Here is a tiny trained network, its code and every weight. The questions are about switching its units off for an input and a target symbol, where a switched-off unit gives its printed mean instead of its output.

import numpy as np


def w(rows, s, z=0):
    codes = np.array(rows[::2]) - 128.0
    scale = np.full(codes.shape[1], s)
    scale[-1] = z or s
    return codes * scale


def f(y):
    return np.maximum(y, 0)


def softmax(a):
    e = np.exp(a - a.max(-1, keepdims=True))
    return e / e.sum(-1, keepdims=True)


def log_softmax(a):
    a = a - a.max(-1, keepdims=True)
    return a - np.log(np.exp(a).sum(-1, keepdims=True))


def net(x, mask):
    ids = ['ΠΣΦΩαβγδζηθλμξτψ'.index(c) for c in x.split()]
    T = len(ids)
    res = E[ids] + P[:T]
    u = 0
    for l in range(3):
        q, k, v = (res @ M[l].T for M in (Q, K, V))
        z = softmax(np.where(np.tri(T) > 0, q @ k.T / 4**0.5, -1e9)) @ v
        res = res + np.where(mask[u], z, O[l][:, -1]) @ O[l][:, :-1]
        u += 1
        y = f(res @ A[l][:, :-1].T + A[l][:, -1])
        res = res + np.where(mask[u : u + 8], y, B[l][:, -1]) @ B[l][:, :-1]
        u += 8
    return log_softmax(res[-1] @ U[:, :-1].T + U[:, -1])


Q, K, V, O, A, B = {}, {}, {}, {}, {}, {}
E = w([
[124,119,91,228,154,141],'Π',
[105,150,103,129,159,81],'Σ',
[136,107,170,122,248,160],'Φ',
[62,123,78,122,161,123],'Ω',
[162,80,111,111,94,91],'α',
[99,34,127,110,131,168],'β',
[127,184,153,213,139,118],'γ',
[105,161,92,114,115,107],'δ',
[140,76,110,130,169,149],'ζ',
[72,102,175,93,190,172],'η',
[87,132,124,140,61,68],'θ',
[142,107,172,87,60,128],'λ',
[119,82,82,126,166,170],'μ',
[108,54,109,118,123,122],'ξ',
[150,161,115,34,210,179],'τ',
[120,162,94,147,110,98],'ψ',
],0.014)
P = w([
[119,149,132,119,69,175],'0',
[104,141,197,106,75,1],'1',
[196,39,252,102,73,96],'2',
[212,128,53,93,141,187],'3',
[217,199,88,107,136,203],'4',
[193,122,188,119,123,204],'5',
[220,185,232,128,110,211],'6',
],0.004)
Q[0] = w([
[132,153,87,73,104,196],'L0H0',
[209,254,10,187,153,129],'L0H0',
[164,208,60,8,142,145],'L0H0',
[119,170,39,204,125,135],'L0H0',
],0.0041)
K[0] = w([
[195,175,119,133,216,60],'L0H0',
[146,85,216,169,142,82],'L0H0',
[201,230,225,119,172,56],'L0H0',
[126,90,254,140,71,66],'L0H0',
],0.005)
V[0] = w([
[108,119,38,113,142,146],'L0H0',
[4,71,139,121,106,124],'L0H0',
[161,141,150,77,101,48],'L0H0',
[210,148,157,131,78,2],'L0H0',
],0.0083)
O[0] = w([
[213,146,94,140,85,52,40],'L0H0',
[93,125,211,158,32,16,180],'L0H0',
[13,194,124,158,80,246,59],'L0H0',
[70,2,102,73,105,226,2],'L0H0',
],0.0055,0.0021)
A[0] = w([
[119,195,57,130,51,76,126],'L0N0',
[211,97,177,137,76,169,109],'L0N1',
[128,201,77,129,93,131,153],'L0N2',
[147,26,129,171,136,120,254],'L0N3',
[101,201,232,138,254,154,221],'L0N4',
[164,76,122,23,118,155,235],'L0N5',
[129,153,170,63,179,125,199],'L0N6',
[198,85,128,213,177,58,200],'L0N7',
],0.0055,0.0018)
B[0] = w([
[136,86,124,115,152,67,144],'L0N0',
[90,158,150,70,147,111,144],'L0N1',
[172,106,85,144,98,118,144],'L0N2',
[60,210,137,112,122,83,160],'L0N3',
[135,166,156,143,89,197,255],'L0N4',
[47,254,142,124,129,135,167],'L0N5',
[124,161,115,81,85,125,178],'L0N6',
[119,135,153,137,185,125,180],'L0N7',
],0.0072,0.0065)
Q[1] = w([
[103,119,195,253,77,11],'L1H0',
[138,19,116,108,179,162],'L1H0',
[186,254,199,147,134,191],'L1H0',
[164,112,60,33,116,164],'L1H0',
],0.0051)
K[1] = w([
[181,159,154,230,131,135],'L1H0',
[90,2,179,90,95,46],'L1H0',
[161,238,81,107,109,173],'L1H0',
[57,121,224,112,171,131],'L1H0',
],0.0065)
V[1] = w([
[107,28,20,30,155,93],'L1H0',
[65,124,129,100,253,141],'L1H0',
[146,143,123,239,49,67],'L1H0',
[182,77,128,236,148,232],'L1H0',
],0.0062)
O[1] = w([
[188,132,131,235,95,121,2],'L1H0',
[132,189,96,118,50,34,148],'L1H0',
[68,66,154,112,216,123,121],'L1H0',
[151,85,86,2,169,135,112],'L1H0',
],0.0067,0.0085)
A[1] = w([
[109,173,163,140,118,105,114],'L1N0',
[93,171,112,49,31,113,153],'L1N1',
[98,125,199,48,3,104,255],'L1N2',
[51,130,172,183,197,107,169],'L1N3',
[194,96,87,132,68,93,187],'L1N4',
[105,126,90,146,139,194,220],'L1N5',
[100,232,116,82,55,82,156],'L1N6',
[44,160,115,95,164,71,157],'L1N7',
],0.0061,0.0034)
B[1] = w([
[119,125,249,185,143,132,176],'L1N0',
[183,116,100,199,240,156,209],'L1N1',
[50,153,116,133,198,169,255],'L1N2',
[84,12,94,85,77,85,204],'L1N3',
[129,139,193,176,240,115,133],'L1N4',
[67,155,87,81,134,162,170],'L1N5',
[176,148,180,157,215,168,235],'L1N6',
[106,3,170,112,169,142,215],'L1N7',
],0.0048,0.0073)
Q[2] = w([
[201,81,114,85,63,159],'L2H0',
[72,117,183,136,172,152],'L2H0',
[80,107,255,44,204,175],'L2H0',
[170,72,165,193,57,134],'L2H0',
],0.0066)
K[2] = w([
[39,73,160,145,50,1],'L2H0',
[146,194,58,152,80,135],'L2H0',
[120,165,62,201,120,153],'L2H0',
[135,120,158,161,35,67],'L2H0',
],0.0055)
V[2] = w([
[14,21,90,113,102,102],'L2H0',
[225,99,115,98,183,120],'L2H0',
[131,160,190,187,135,75],'L2H0',
[200,46,2,180,94,97],'L2H0',
],0.0068)
O[2] = w([
[90,137,232,48,139,118,101],'L2H0',
[89,146,86,106,255,124,119],'L2H0',
[180,118,162,185,133,40,136],'L2H0',
[58,209,155,137,149,107,8],'L2H0',
],0.0075,0.017)
A[2] = w([
[103,114,198,64,113,146,213],'L2N0',
[125,140,146,62,195,129,253],'L2N1',
[68,168,164,165,130,152,167],'L2N2',
[180,80,186,145,113,94,32],'L2N3',
[2,95,176,115,33,167,109],'L2N4',
[139,122,209,98,132,83,117],'L2N5',
[158,57,143,133,141,141,130],'L2N6',
[139,111,166,113,225,152,194],'L2N7',
],0.007,0.0014)
B[2] = w([
[110,202,83,87,82,127,244],'L2N0',
[59,149,50,113,181,113,218],'L2N1',
[83,141,164,215,121,102,147],'L2N2',
[176,111,218,100,159,104,181],'L2N3',
[117,168,90,172,48,126,212],'L2N4',
[154,242,132,54,100,2,194],'L2N5',
[179,91,129,85,107,172,219],'L2N6',
[141,53,67,142,135,123,253],'L2N7',
],0.0056,0.0075)
U = w([
[81,178,117,108,203,82,90],'Π',
[98,143,148,156,130,128,104],'Σ',
[171,33,82,176,181,153,152],'Φ',
[135,198,184,121,173,90,170],'Ω',
[118,117,144,174,67,171,171],'α',
[176,164,129,65,103,78,74],'β',
[70,109,49,16,111,168,199],'γ',
[76,139,171,178,148,146,127],'δ',
[110,131,155,158,171,124,107],'ζ',
[214,48,210,44,139,149,154],'η',
[139,180,108,68,11,131,127],'θ',
[168,42,127,150,2,207,76],'λ',
[96,159,144,155,196,88,111],'μ',
[142,167,147,99,105,98,116],'ξ',
[139,141,102,152,97,119,5],'τ',
[62,144,161,164,156,150,107],'ψ',
],0.0056,0.003)

Each question gives the input, a string of symbols that net reads in full, and the target symbol t.
The units are the heads (4 rows each of Q, K, V and O) and the neurons (one row each of A and B). Each row of codes is followed by its name. A weight is (code - 128) times the scale printed after its matrix; where a second scale follows, it is the last column's (O, A, B and U).
mask holds one flag per unit, layer by layer, with each layer's heads first. A switched-off unit (its flag False) gives its mean, the last column of its rows in O or B, instead of its output. The means were averaged over made-up inputs and are rounded, as every weight is.
A unit's drop is (log p(t) with every unit on - log p(t) with that unit switched off) / (log p(t) with every unit on - log p(t) with every unit switched off).
The circuit of an input: a set's keep is (log p(t) with only the set's units on - log p(t) with every unit switched off) / (log p(t) with every unit on - log p(t) with every unit switched off). Starting from the 12 units with the biggest drops (on a tie, the unit counted first), units are removed one at a time, each time the one whose removal leaves the highest keep (on an exact tie, the one counted first), for as long as the keep stays at least 0.8.
circuit, biggest first: the units of the circuit, biggest drop first
most important unit: the unit with the biggest drop
k most important neurons: the k neurons with the biggest drops, biggest first
top k neurons in layer l: the k neurons of layer l with the biggest drops, biggest first
drop when u is switched off: that unit's drop, to one decimal
input λ θ α, target λ: circuit, biggest first : [L0H0; L2H0; L2N4]
input α η τ ψ, target Φ: 2 most important neurons : [L1N4; L1N6]
input η γ γ, target η: circuit, biggest first : [L2H0; L2N3; L1H0; L0H0]
input η γ θ, target η: most important unit : L2H0
input θ γ η, target θ: 3 most important neurons : [L2N4; L2N0; L2N5]
input Ω γ γ τ, target Φ: top 2 neurons in layer 0 : [L0N5; L0N6]
input θ γ γ, target θ: top 2 neurons in layer 2 : [L2N4; L2N0]
input Φ Φ Σ γ τ ψ η, target Φ: 3 most important neurons : [L1N6; L1N1; L0N5]
input γ Φ Φ δ, target Φ: top 2 neurons in layer 0 : [L0N4; L0N6]
input α τ Φ γ λ, target Φ: top 2 neurons in layer 0 : [L0N4; L0N5]
input τ Π ξ Φ δ, target Φ: 2 most important neurons : [L1N6; L1N4]
input Φ γ γ, target Φ: top 2 neurons in layer 0 : [L0N4; L0N6]
input γ Σ λ, target γ: top 2 neurons in layer 1 : [L1N2; L1N7]
input γ γ Φ, target γ: most important unit : L1H0
input ψ τ α, target Φ: top 2 neurons in layer 0 : [L0N5; L0N4]
input γ λ γ γ γ η, target γ: top 2 neurons in layer 2 : [L2N1; L2N0]
input Φ γ η, target Φ: top 2 neurons in layer 0 : [L0N6; L0N4]
input Ω γ τ Φ ξ, target Φ: top 2 neurons in layer 0 : [L0N5; L0N4]
input τ γ τ η Φ γ γ, target Φ: top 2 neurons in layer 1 : [L1N6; L1N3]
input τ η θ, target Φ: most important neuron : [L1N6]
input γ λ Π γ τ, target Φ: 3 most important neurons : [L1N6; L0N5; L1N1]
input θ η γ, target θ: 2 most important neurons : [L2N4; L2N0]
input λ γ γ, target λ: drop when L0N0 is switched off : 0.0
input γ γ γ γ Ω, target γ: drop when L2H0 is switched off : 0.6
input η τ θ β γ θ λ, target Φ: drop when L1N6 is switched off : 0.3
input γ η ζ, target γ: top 2 neurons in layer 2 : [L2N1; L2N0]
